Below is a small trained network, with its code and all its weights. Each question gives an input and a class and asks what happens when units are switched off, that is, made to give their printed mean instead of their output.

import numpy as np


def w(rows, s, z=0):
    codes = np.array(rows[::2]) - 128.0
    scale = np.full(codes.shape[1], s)
    scale[-1] = z or s
    return codes * scale


def f(y):
    return y / 2 * (1 + np.tanh(0.7978845608 * (y + 0.044715 * y**3)))


def log_softmax(a):
    a = a - a.max(-1, keepdims=True)
    return a - np.log(np.exp(a).sum(-1, keepdims=True))


def net(x, mask):
    res = np.array(x, float).reshape(1, 7) / 4 @ E
    y = f(res @ A[0][:, :-1].T + A[0][:, -1])
    res = res + np.where(mask, y, B[0][:, -1]) @ B[0][:, :-1]
    return log_softmax(res[-1] @ U[:, :-1].T + U[:, -1])


A, B = {}, {}
E = w([
[134,153,69,89,196,161,114],'x0',
[19,133,50,189,132,107,124],'x1',
[131,102,166,135,153,138,120],'x2',
[152,48,1,130,127,199,255],'x3',
[136,90,168,148,156,139,124],'x4',
[134,124,167,172,68,94,170],'x5',
[134,116,154,132,136,145,121],'x6',
],0.0087)
A[0] = w([
[2,109,100,179,158,110,116,98],'N0',
[78,222,177,105,169,110,84,107],'N1',
[26,141,134,221,195,135,147,140],'N2',
[233,123,150,134,163,99,138,251],'N3',
[135,217,219,181,66,50,53,216],'N4',
[56,177,118,160,130,152,121,20],'N5',
[91,130,109,114,138,158,186,31],'N6',
[138,166,86,77,209,171,81,117],'N7',
[69,188,87,90,212,182,123,246],'N8',
],0.0077,0.0034)
B[0] = w([
[228,206,179,35,70,175,111,179],'N0',
[209,16,46,249,126,179,141,191],'N1',
[194,122,205,101,32,174,148,174],'N2',
[134,172,211,150,59,204,108,178],'N3',
[99,128,40,167,144,255,207,251],'N4',
[228,134,131,75,140,96,90,139],'N5',
[213,135,68,162,168,153,76,141],'N6',
[14,158,202,234,127,147,194,177],'N7',
[124,136,168,177,47,209,196,199],'N8',
],0.0064,0.011)
U = w([
[62,151,176,205,136,128,158,250],'0',
[102,128,138,167,133,153,103,247],'1',
[43,171,175,186,133,136,146,166],'2',
[165,40,53,211,197,154,109,9],'3',
[107,139,167,149,137,156,88,198],'4',
[145,214,202,104,88,150,60,87],'5',
[106,135,142,166,147,143,77,138],'6',
[49,158,162,82,211,2,72,4],'7',
],0.0069,0.0037)

Each question gives the input, the list of numbers given to net, and the class t.
The units are the neurons (one row each of A and B). Each row of codes is followed by its name. A weight is (code - 128) times the scale printed after its matrix; where a second scale follows, it is the last column's (A, B and U).
mask holds one flag per neuron, in row order. A switched-off neuron (its flag False) gives its mean, the last column of its row in B, instead of its output. The means were averaged over made-up inputs and are rounded, as every weight is.
A unit's drop is (log p(t) with every unit on - log p(t) with that unit switched off) / (log p(t) with every unit on - log p(t) with every unit switched off).
The circuit of an input: a set's keep is (log p(t) with only the set's units on - log p(t) with every unit switched off) / (log p(t) with every unit on - log p(t) with every unit switched off). Starting from all 9 units, units are removed one at a time, each time the one whose removal leaves the highest keep (on an exact tie, the one counted first), for as long as the keep stays at least 0.8.
circuit, biggest first: the units of the circuit, biggest drop first
most important unit: the unit with the biggest drop
top k neurons: the k neurons with the biggest drops, biggest first
drop when u is switched off: that unit's drop, to one decimal
input [-7,-6,-8,-7,3,-3,0], class 1: most important unit	N4
input [0,-6,4,-7,-6,4,-6], class 3: circuit, biggest first	[N1; N4]
input [8,5,-1,5,-2,-6,2], class 2: top 3 neurons	[N7; N8; N1]
input [5,-2,-3,-5,-4,-7,-2], class 0: circuit, biggest first	[N7; N8]
input [3,8,1,-6,0,7,-1], class 5: top 3 neurons	[N0; N2; N5]
input [7,8,-3,-4,0,-5,-4], class 5: top 2 neurons	[N0; N2]
input [7,8,2,6,5,1,5], class 5: top 2 neurons	[N0; N2]
input [7,-7,-7,-3,-1,-7,1], class 0: drop when N8 is switched off	0.1
input [-1,-4,-7,-8,4,7,0], class 3: drop when N4 is switched off	0.4
input [5,-1,-1,-7,-4,2,-1], class 3: drop when N4 is switched off	0.2
input [6,1,4,-7,-7,0,-2], class 3: drop when N7 is switched off	-0.1
